M =
135,120,126,129,129,129,123,140,119,135,150,125,134,122,135
132,127,129,131,129,131,128,128,127,125,125,128,126,129,129
131,125,128,128,129,130,128,130,128,128,128,126,125,128,128
128,109,123,122,139,142,131,115,125,131,127,122,126,111,125
127,125,127,130,127,129,128,128,130,128,131,124,127,125,131
134,114,137,131,126,125,132,125,119,130,141,121,124,134,125
127,126,130,128,129,129,129,128,129,126,131,127,129,128,134
129,127,128,129,128,128,127,129,127,130,126,125,126,131,132
135,135,130,129,128,126,135,136,128,121,135,137,130,136,136
129,127,127,129,128,130,125,126,126,129,130,129,127,126,129
127,122,125,129,126,126,129,131,127,130,130,127,126,127,132
129,140,111,127,128,137,116,128,107,134,129,109,113,119,132
130,128,129,129,126,127,127,123,130,130,129,126,130,127,127
130,129,130,126,128,130,128,130,130,129,127,127,128,128,130
Counting starts at 0.
What is the entry in the bottom-right corner?
Answer: 130
The bottom-left entry: 130
The entry directly below the largest entry -> 125
What is the entry at row 2, column 0?
Answer: 131
What is the entry just right of the smallest entry?
Answer: 134
What is the entry just left of the largest entry?
Answer: 135
What is the top-right entry?
Answer: 135
The entry in row 0 and column 1 is 120
The entry in the top-left corner -> 135
The entry in row 0 and column 2 is 126
What is the entry directly below the smallest entry?
Answer: 130
What is the largest entry?
Answer: 150
What is the top entry of the column that holds the smallest entry?
Answer: 119
The entry directly below 113 is 130
What is the entry in row 2 and column 2?
Answer: 128
The entry at row 1, column 0: 132
What is the minimum?
Answer: 107
The bottom entry of the column that holds the smallest entry: 130
The bottom entry of the column that holds the largest entry -> 127
The entry just left of the smallest entry is 128
What is the entry directly above the smallest entry?
Answer: 127
What is the entry at row 1, column 2?
Answer: 129
The entry just right of 139 is 142
What is the entry just right of the largest entry?
Answer: 125

a = [134 106 125 138 140 146 122 121 127 147]
The largest entry: 147
Read off the 2nd entry from the right.
Answer: 127
Read off the second largest entry.
Answer: 146
